Here is a tiny trained network, its code and every weight. The questions are about switching its units off for an input and a class, where a switched-off unit gives its printed mean instead of its output.

import numpy as np


def w(rows, s, z=0):
    codes = np.array(rows[::2]) - 128.0
    scale = np.full(codes.shape[1], s)
    scale[-1] = z or s
    return codes * scale


def norm(h):
    return h / np.sqrt((h * h).mean(-1, keepdims=True) + 1e-5)


def f(y):
    return y / 2 * (1 + np.tanh(0.7978845608 * (y + 0.044715 * y**3)))


def log_softmax(a):
    a = a - a.max(-1, keepdims=True)
    return a - np.log(np.exp(a).sum(-1, keepdims=True))


def net(x, mask):
    res = np.array(x, float).reshape(1, 4) / 4 @ E
    u = 0
    for l in range(2):
        y = f(norm(res) @ A[l][:, :-1].T + A[l][:, -1])
        res = res + np.where(mask[u : u + 8], y, B[l][:, -1]) @ B[l][:, :-1]
        u += 8
    return log_softmax(norm(res)[-1] @ U[:, :-1].T + U[:, -1])


A, B = {}, {}
E = w([
[2,194,101,162,130,143,152,143],'x0',
[155,167,196,93,186,166,190,179],'x1',
[160,233,137,106,109,111,143,22],'x2',
[148,127,145,206,201,150,115,107],'x3',
],0.0057)
A[0] = w([
[146,97,195,105,174,133,180,114,27],'0.n1',
[145,107,92,172,80,154,74,92,62],'0.n2',
[89,43,80,128,95,117,76,74,103],'0.n3',
[225,60,76,98,125,112,92,143,63],'0.n4',
[71,91,131,132,165,134,120,204,134],'0.n5',
[106,103,107,38,66,118,145,155,30],'0.n6',
[149,29,137,197,108,31,177,208,34],'0.n7',
[163,122,133,254,226,148,98,94,1],'0.n8',
],0.0071,0.004)
B[0] = w([
[141,158,116,166,159,69,118,152,153],'0.n1',
[131,174,88,104,181,54,173,138,155],'0.n2',
[123,123,79,153,229,84,137,138,217],'0.n3',
[162,182,199,189,60,121,104,154,197],'0.n4',
[132,138,116,98,124,211,107,135,252],'0.n5',
[77,54,156,110,134,110,255,76,161],'0.n6',
[138,142,91,111,138,213,128,96,187],'0.n7',
[65,29,217,139,151,133,232,84,207],'0.n8',
],0.0092,0.0036)
A[1] = w([
[6,156,105,164,125,153,112,150,110],'1.n1',
[198,108,145,140,121,104,113,127,76],'1.n2',
[86,187,173,110,158,165,176,171,61],'1.n3',
[118,80,122,86,57,89,220,133,34],'1.n4',
[65,190,114,133,130,137,155,141,5],'1.n5',
[148,202,147,95,148,130,130,2,87],'1.n6',
[159,153,179,52,194,138,156,203,19],'1.n7',
[142,94,134,163,190,172,141,151,191],'1.n8',
],0.0083,0.0028)
B[1] = w([
[254,164,235,140,111,101,113,123,254],'1.n1',
[106,200,169,157,107,138,134,128,152],'1.n2',
[174,109,89,146,113,59,113,84,226],'1.n3',
[55,100,203,187,199,161,159,57,166],'1.n4',
[173,85,154,172,123,130,119,147,166],'1.n5',
[74,62,77,73,111,216,108,217,239],'1.n6',
[76,108,42,216,192,36,84,87,203],'1.n7',
[69,166,91,35,49,104,140,103,249],'1.n8',
],0.0085,0.0044)
U = w([
[52,77,201,123,121,142,194,40,207],'0',
[101,132,50,72,80,249,76,198,193],'1',
[213,178,226,171,58,95,86,150,92],'2',
[107,143,11,156,174,3,106,122,2],'3',
],0.017,0.0024)

Each question gives the input, the list of numbers given to net, and the class t.
The units are the neurons (one row each of A and B). Each row of codes is followed by its name. A weight is (code - 128) times the scale printed after its matrix; where a second scale follows, it is the last column's (A, B and U).
mask holds one flag per neuron, layer by layer. A switched-off neuron (its flag False) gives its mean, the last column of its row in B, instead of its output. The means were averaged over made-up inputs and are rounded, as every weight is.
A unit's drop is (log p(t) with every unit on - log p(t) with that unit switched off) / (log p(t) with every unit on - log p(t) with every unit switched off).
The circuit of an input: a set's keep is (log p(t) with only the set's units on - log p(t) with every unit switched off) / (log p(t) with every unit on - log p(t) with every unit switched off). Starting from the 12 units with the biggest drops (on a tie, the unit counted first), units are removed one at a time, each time the one whose removal leaves the highest keep (on an exact tie, the one counted first), for as long as the keep stays at least 0.8.
units of the circuit, in order: the units of the circuit, biggest drop first
k most important neurons: the k neurons with the biggest drops, biggest first
top k neurons in layer l: the k neurons of layer l with the biggest drops, biggest first
input [-8,-4,-6,-8], class 0: units of the circuit, in order	[1.n4]
input [5,-5,-4,-6], class 0: 2 most important neurons	[0.n6 0.n4]
input [5,-8,8,-7], class 1: 3 most important neurons	[1.n6 0.n8 1.n7]
input [8,8,8,4], class 1: 3 most important neurons	[1.n6 0.n4 0.n3]
input [0,0,5,-4], class 1: 2 most important neurons	[1.n6 0.n8]
input [8,-1,-8,-8], class 0: top 2 neurons in layer 0	[0.n6 0.n4]
input [7,0,-5,6], class 2: top 2 neurons in layer 1	[1.n1 1.n6]
input [8,-4,-8,-8], class 0: 3 most important neurons	[0.n6 1.n6 0.n4]
input [2,7,5,5], class 3: 2 most important neurons	[1.n3 1.n7]
input [1,-7,8,8], class 0: 3 most important neurons	[0.n8 0.n5 0.n7]
input [0,7,1,6], class 3: 2 most important neurons	[1.n7 0.n1]
input [-2,7,6,3], class 3: top 2 neurons in layer 0	[0.n1 0.n7]
input [-4,-4,-8,8], class 0: 2 most important neurons	[0.n8 1.n6]
input [-3,6,-1,-5], class 3: 2 most important neurons	[1.n7 0.n8]
input [1,6,-5,-4], class 3: units of the circuit, in order	[1.n7]
input [8,-4,-3,-6], class 2: 2 most important neurons	[1.n1 0.n8]
input [4,-4,-3,-2], class 2: top 3 neurons in layer 1	[1.n1 1.n6 1.n7]
input [3,-7,-3,7], class 0: top 2 neurons in layer 1	[1.n7 1.n3]
input [3,5,-5,-5], class 0: top 2 neurons in layer 0	[0.n6 0.n3]
input [8,3,7,-7], class 2: top 2 neurons in layer 1	[1.n1 1.n5]
input [8,-7,8,-1], class 1: top 2 neurons in layer 0	[0.n4 0.n8]
input [-1,8,-5,-8], class 0: top neuron in layer 0	[0.n6]
